Below are the code and all the weights of a small trained network. Each question names an input and a class and asks about switching units off, where a switched-off unit gives its printed mean instead of its output.

import numpy as np


def w(rows, s, z=0):
    codes = np.array(rows[::2]) - 128.0
    scale = np.full(codes.shape[1], s)
    scale[-1] = z or s
    return codes * scale


def f(y):
    return np.maximum(y, 0)


def log_softmax(a):
    a = a - a.max(-1, keepdims=True)
    return a - np.log(np.exp(a).sum(-1, keepdims=True))


def net(x, mask):
    res = np.array(x, float).reshape(1, 5) / 4 @ E
    y = f(res @ A[0][:, :-1].T + A[0][:, -1])
    res = res + np.where(mask, y, B[0][:, -1]) @ B[0][:, :-1]
    return log_softmax(res[-1] @ U[:, :-1].T + U[:, -1])


A, B = {}, {}
E = w([
[51,128,214,46,158,143,185,28,82,122],'x0',
[130,146,131,118,140,107,140,141,125,123],'x1',
[89,207,155,254,59,117,192,71,175,80],'x2',
[136,155,125,142,178,36,188,133,106,165],'x3',
[177,188,208,134,181,198,100,126,230,208],'x4',
],0.007)
A[0] = w([
[168,129,85,200,162,67,112,173,137,123,194],'n1',
[150,161,191,126,187,187,117,127,204,179,161],'n2',
[75,68,83,105,44,126,126,162,99,66,126],'n3',
[87,118,175,113,160,154,150,65,100,126,5],'n4',
[63,139,177,67,154,121,173,73,101,139,76],'n5',
[164,3,97,21,210,152,58,157,92,181,110],'n6',
[64,101,89,138,39,65,152,136,61,85,179],'n7',
[181,143,91,160,145,102,135,183,121,152,189],'n8',
[112,78,121,118,57,248,66,128,170,57,180],'n9',
[101,172,147,200,92,92,138,65,164,94,31],'n10',
[162,102,50,161,68,166,77,237,181,152,78],'n11',
[115,149,152,196,49,171,179,82,158,72,97],'n12',
[59,123,137,50,197,179,151,72,116,123,88],'n13',
[154,185,165,136,127,195,130,133,177,173,91],'n14',
],0.0066,0.0027)
B[0] = w([
[24,101,108,150,179,167,158,75,144,101,201],'n1',
[104,105,76,77,138,88,113,46,164,206,213],'n2',
[121,114,61,65,124,60,108,66,186,184,205],'n3',
[99,143,59,201,183,169,80,111,88,102,165],'n4',
[83,143,78,159,187,192,117,69,117,88,193],'n5',
[190,235,96,188,62,143,173,191,57,207,255],'n6',
[169,88,67,36,106,89,114,80,168,185,225],'n7',
[71,91,89,154,140,192,180,93,117,25,188],'n8',
[122,72,205,120,168,195,253,138,197,130,213],'n9',
[182,188,72,149,56,179,100,152,67,204,184],'n10',
[52,133,53,176,157,186,128,48,82,96,215],'n11',
[200,152,81,158,59,143,143,193,58,168,200],'n12',
[72,169,83,167,162,183,141,96,66,104,193],'n13',
[134,108,84,58,121,62,71,63,157,206,183],'n14',
],0.0062,0.008)
U = w([
[196,184,107,148,80,147,117,159,83,162,73],'0',
[71,120,103,153,180,171,110,92,124,78,56],'1',
[135,105,132,108,148,137,188,122,161,133,207],'2',
[140,96,102,64,127,78,65,85,176,170,76],'3',
[132,121,130,118,134,132,136,124,134,127,204],'4',
[140,103,175,120,138,107,117,152,154,100,143],'5',
[222,84,224,124,156,62,26,253,182,26,2],'6',
[220,87,233,121,148,67,39,220,168,34,5],'7',
],0.011,0.0087)

Each question gives the input, the list of numbers given to net, and the class t.
The units are the neurons (one row each of A and B). Each row of codes is followed by its name. A weight is (code - 128) times the scale printed after its matrix; where a second scale follows, it is the last column's (A, B and U).
mask holds one flag per neuron, in row order. A switched-off neuron (its flag False) gives its mean, the last column of its row in B, instead of its output. The means were averaged over made-up inputs and are rounded, as every weight is.
A unit's drop is (log p(t) with every unit on - log p(t) with that unit switched off) / (log p(t) with every unit on - log p(t) with every unit switched off).
The circuit of an input: a set's keep is (log p(t) with only the set's units on - log p(t) with every unit switched off) / (log p(t) with every unit on - log p(t) with every unit switched off). Starting from the 12 units with the biggest drops (on a tie, the unit counted first), units are removed one at a time, each time the one whose removal leaves the highest keep (on an exact tie, the one counted first), for as long as the keep stays at least 0.8.
units of the circuit, in order: the units of the circuit, biggest drop first
most important unit: the unit with the biggest drop
top k neurons: the k neurons with the biggest drops, biggest first
drop when u is switched off: that unit's drop, to one decimal
input [2,2,2,0,-7], class 3: units of the circuit, in order -> n7, n3
input [8,1,1,8,6], class 1: most important unit -> n5
input [2,3,5,-4,7], class 3: units of the circuit, in order -> n14, n2
input [-3,1,4,2,5], class 3: units of the circuit, in order -> n14, n2
input [-3,0,7,4,-8], class 3: top 3 neurons -> n7, n6, n3
input [-7,2,6,0,3], class 1: units of the circuit, in order -> n1, n11
input [-6,-4,-1,-7,-3], class 2: top 3 neurons -> n9, n5, n13
input [6,1,-1,1,5], class 1: top 2 neurons -> n13, n5
input [-5,-4,4,0,-6], class 3: top 3 neurons -> n7, n3, n6
input [-7,6,4,-1,-7], class 1: top 4 neurons -> n1, n11, n8, n6
input [-2,4,4,-3,-6], class 3: units of the circuit, in order -> n7, n3
input [-6,1,-5,2,6], class 1: top 2 neurons -> n11, n8
input [5,-1,-1,-5,-8], class 3: top 2 neurons -> n7, n3
input [5,1,-2,-1,6], class 3: units of the circuit, in order -> n2
input [-7,-1,-4,-4,-6], class 1: top 3 neurons -> n11, n1, n8
input [7,-2,-1,-2,7], class 1: top 4 neurons -> n13, n5, n4, n7
input [-1,-3,8,-4,-4], class 0: top 2 neurons -> n12, n10
input [-1,5,-2,-3,8], class 3: top 2 neurons -> n2, n14
input [-2,-8,6,-5,8], class 3: top 2 neurons -> n14, n2
input [6,6,5,4,-8], class 3: most important unit -> n7
input [-7,4,-6,2,-6], class 1: drop when n4 is switched off -> -0.1
input [3,5,-8,-3,-7], class 0: drop when n6 is switched off -> 1.6
input [-8,-3,6,-5,8], class 1: drop when n2 is switched off -> -0.1
